Each row is followed by roughly how far along a hidden order it lies, from 0 to 30. A new part has a new order.
In the rows, 128 means zero.
[125 137 156 165 124  79  98 111 108 109 131 122 102 130 108 152 133 129
 184 166 190 203 211 180 151 147 139 123 146 131 110  97  74 108 109  93
 124 111] : 11
[111 150 151 151 135 148 149 169 173 156 172 181 141 134 111 137 138 115
 101  75 100  89 104 109 122 129 134 132 145 136 103  94  84  97 116  93
 114 116] : 30
[177 192 176 176 156 157 134 145 142 131 142 128  89 101   1 100 103 110
 124 117 144 164 161 136 114  98 101  98  96 110  94 118 128 160 133 138
 142 147] : 19
[ 66  80 120 124 112 113 130 145 144 130 124  83  77  99  31 104  99 116
 138 142 150 153 159 166 172 180 165 152 167 147 150 141 134 155 129 118
 115  95] : 1
[110 117 128 142 145 152 126 109 101 105 102  75  96 114 111 135 137 137
 144 145 156 191 196 193 175 159 144 138 149 139 135 127 118 111 111  81
 105 106] : 6
[156 128 140 162 165 205 155 164 157 143 165 173 137 135 126 130 102  99
  94  62  99 108 123 128 130 144 137 123 119 105  71  94  81 109 116 117
 138 135] : 28
[206 171 153 160 145 149 126 139 128 122 121  77  71 107  62 125 110 122
 159 139 138 133 110  90  82  97 101 100 121 126 135 138 139 159 136 159
 164 166] : 14
[154 146 136 127  97  65 103 102 104 114 123 139 132 138 146 145 139 157
 199 196 180 177 163 154 145 143 134 126 133 115  92  90  80  99 116 112
 126 126] : 15
[148 126 144 152 140 160 146 173 169 161 169 187 139 144 154 148 121 125
 129  68  78  66 106 114 109 126 119 128 159 131 106  98  80  98 109  97
 123 117] : 30
[ 94 114 118  98  89  94 111 122 127 130 149 165 119 107  15  95 104  90
  93  95 129 153 150 151 150 147 150 154 181 170 188 149 145 161 139 137
 130 128] : 0
[149 129 127 121  89  56 103 112 114 118 138 151 141 138 120 119  90 100
 101  72  96 101 136 143 139 145 134 132 162 158 190 167 166 175 139 148
 144 134] : 1

Part 2:
[123 126 111 114 124 118 126 151 129 146 126 127 134 118 130 124 119 124
 117 131 118 138 134 108 159 122 155 129 129 129 127 140 125 140 113 131
 118 105 147 120 131 125 138 123 120 130 125 121 135 164 139 126] : 30
[120 112 120 128 118 113 116 165 126 168 145 130 161  99 132 125 153 124
 144 137  89 142  89 142 138  85 210 127 129 150 129  72 134 102  63 142
 131  94 150 121 153 134 129 132 100 107 116 118 138 149 115 126] : 18
[110 119 100 108 118  99 123 156 129 163 150 130 192 117 146 129 135 129
 169 142  92 139  90 184 143  83 255 129 130 153 128 102 146 110  64 144
 131  96 163 122 151 142 132 134  87  80  99 109 146 166 135 120] : 12
[ 97 123 110 111 115  89 126 146 108 165 138 131 245 108 141 126 118 134
 194 140  98 141  78 209 151  79 235 125 123 141 128 106 139 125  62 157
 132  92 167 117 146 149 134 137  68  96  97 117 162 195 168 143] : 6
[107 108 126 116 117  72 126 114  92 180 140 131 249 128 136 123 114 139
 179 139 103 138 102 232 130  83 240 118 116 138 131  94 135 120  60 153
 165 101 150 114 137 133 135 135  82  61 112 117 146 172 155 136] : 2
[137 118 102 122 124 125 111 170 125 155 141 126 197 107 131 122 133 115
 126 133 106 150 102 152 127 116 199 130 130 134 128  99 114 136 121 129
 116  90 119 125 141 137 137 127 104 106 129 117 128 176 108 129] : 23
[138 123 111 125 122 119 113 158 121 182 138 126 146 115 130 123 129 126
 126 133 113 135 111 162 122 123 191 128 127 148 128 101 112 126 112 139
 129 100 118 125 134 137 140 129 105 116 136 110 127 137  98 114] : 25
[112  97 123  98 120  65 130 110 109 174 139 133 255 121 135 120 121 138
 185 137 111 139  85 229 138  77 218 120 115 139 131 113 128 130  27 151
 146  97 143 118 137 119 138 127  79  32 102 124 156 193 164 141] : 0
[126 116 131 124 118 118 113 153 116 169 140 128 172 108 131 125 136 123
 117 132 104 150 114 135 123 105 219 129 129 153 126 110 119 121 112 150
 123  90 127 122 139 131 134 120 113 118 128 119 132 141  90 116] : 22
